Below is a small trained network, with its code and all its weights. Each question gives an input and a class and asks what happens when units are switched off, that is, made to give their printed mean instead of their output.

import numpy as np


def w(rows, s, z=0):
    codes = np.array(rows[::2]) - 128.0
    scale = np.full(codes.shape[1], s)
    scale[-1] = z or s
    return codes * scale


def norm(h):
    return h / np.sqrt((h * h).mean(-1, keepdims=True) + 1e-5)


def f(y):
    return np.maximum(y, 0)


def log_softmax(a):
    a = a - a.max(-1, keepdims=True)
    return a - np.log(np.exp(a).sum(-1, keepdims=True))


def net(x, mask):
    res = np.array(x, float).reshape(1, 3) / 4 @ E
    u = 0
    for l in range(2):
        y = f(norm(res) @ A[l][:, :-1].T + A[l][:, -1])
        res = res + np.where(mask[u : u + 3], y, B[l][:, -1]) @ B[l][:, :-1]
        u += 3
    return log_softmax(norm(res)[-1] @ U[:, :-1].T + U[:, -1])


A, B = {}, {}
E = w([
[113,122,101,118,255,53,90,76,135,124],'x0',
[192,190,153,178,136,109,110,183,142,209],'x1',
[65,210,165,204,204,108,224,115,126,77],'x2',
],0.0096)
A[0] = w([
[193,126,128,171,202,104,121,85,106,66,188],'0.n1',
[146,79,207,122,143,13,46,111,41,103,107],'0.n2',
[237,158,112,168,138,100,120,255,171,193,5],'0.n3',
],0.0059,0.0013)
B[0] = w([
[238,107,154,101,152,123,170,196,80,183,201],'0.n1',
[132,171,121,94,143,155,248,151,69,106,193],'0.n2',
[162,121,111,109,178,53,56,72,192,123,253],'0.n3',
],0.013,0.0051)
A[1] = w([
[108,82,2,55,76,87,141,71,57,104,144],'1.n1',
[196,125,152,136,121,93,114,178,154,136,249],'1.n2',
[37,141,210,189,93,178,184,115,117,157,209],'1.n3',
],0.0084,0.0019)
B[1] = w([
[156,60,231,142,56,204,114,201,155,144,255],'1.n1',
[87,181,115,115,164,120,175,114,102,61,244],'1.n2',
[171,140,146,108,247,108,153,136,115,155,222],'1.n3',
],0.012,0.0067)
U = w([
[106,157,60,208,128,207,117,12,56,199,17],'0',
[152,56,228,96,82,189,120,227,118,145,150],'1',
[2,157,38,156,81,116,147,110,63,157,1],'2',
[125,174,46,146,65,127,142,121,173,60,85],'3',
[173,241,161,110,244,67,252,164,38,92,191],'4',
[168,159,63,92,160,38,26,73,210,189,182],'5',
[43,119,39,171,87,121,150,51,75,156,26],'6',
],0.009,0.0048)

Each question gives the input, the list of numbers given to net, and the class t.
The units are the neurons (one row each of A and B). Each row of codes is followed by its name. A weight is (code - 128) times the scale printed after its matrix; where a second scale follows, it is the last column's (A, B and U).
mask holds one flag per neuron, layer by layer. A switched-off neuron (its flag False) gives its mean, the last column of its row in B, instead of its output. The means were averaged over made-up inputs and are rounded, as every weight is.
A unit's drop is (log p(t) with every unit on - log p(t) with that unit switched off) / (log p(t) with every unit on - log p(t) with every unit switched off).
The circuit of an input: a set's keep is (log p(t) with only the set's units on - log p(t) with every unit switched off) / (log p(t) with every unit on - log p(t) with every unit switched off). Starting from all 6 units, units are removed one at a time, each time the one whose removal leaves the highest keep (on an exact tie, the one counted first), for as long as the keep stays at least 0.8.
units of the circuit, in order: the units of the circuit, biggest drop first
top k neurons: the k neurons with the biggest drops, biggest first
k most important neurons of layer l: the k neurons of layer l with the biggest drops, biggest first
drop when u is switched off: that unit's drop, to one decimal
input [-6,3,-6], class 5: units of the circuit, in order	0.n3, 1.n1
input [5,-7,-4], class 1: top neuron	1.n1
input [1,2,-3], class 5: 2 most important neurons of layer 0	0.n3, 0.n1
input [5,3,-6], class 4: top 2 neurons	0.n2, 1.n2
input [2,8,0], class 5: top 2 neurons	0.n3, 1.n3
input [8,1,-5], class 4: top 2 neurons	0.n1, 0.n2
input [-8,2,-4], class 3: 2 most important neurons of layer 1	1.n1, 1.n2
input [7,2,-4], class 4: top 2 neurons	0.n2, 0.n1
input [-8,3,-5], class 3: top 3 neurons	1.n1, 1.n2, 1.n3
input [7,-8,-8], class 1: drop when 0.n1 is switched off	0.0
input [-1,-5,2], class 1: drop when 1.n1 is switched off	0.4
input [4,1,-8], class 1: drop when 1.n1 is switched off	0.4
input [0,-1,0], class 1: drop when 0.n1 is switched off	0.2
input [6,1,-4], class 4: top neuron	0.n1
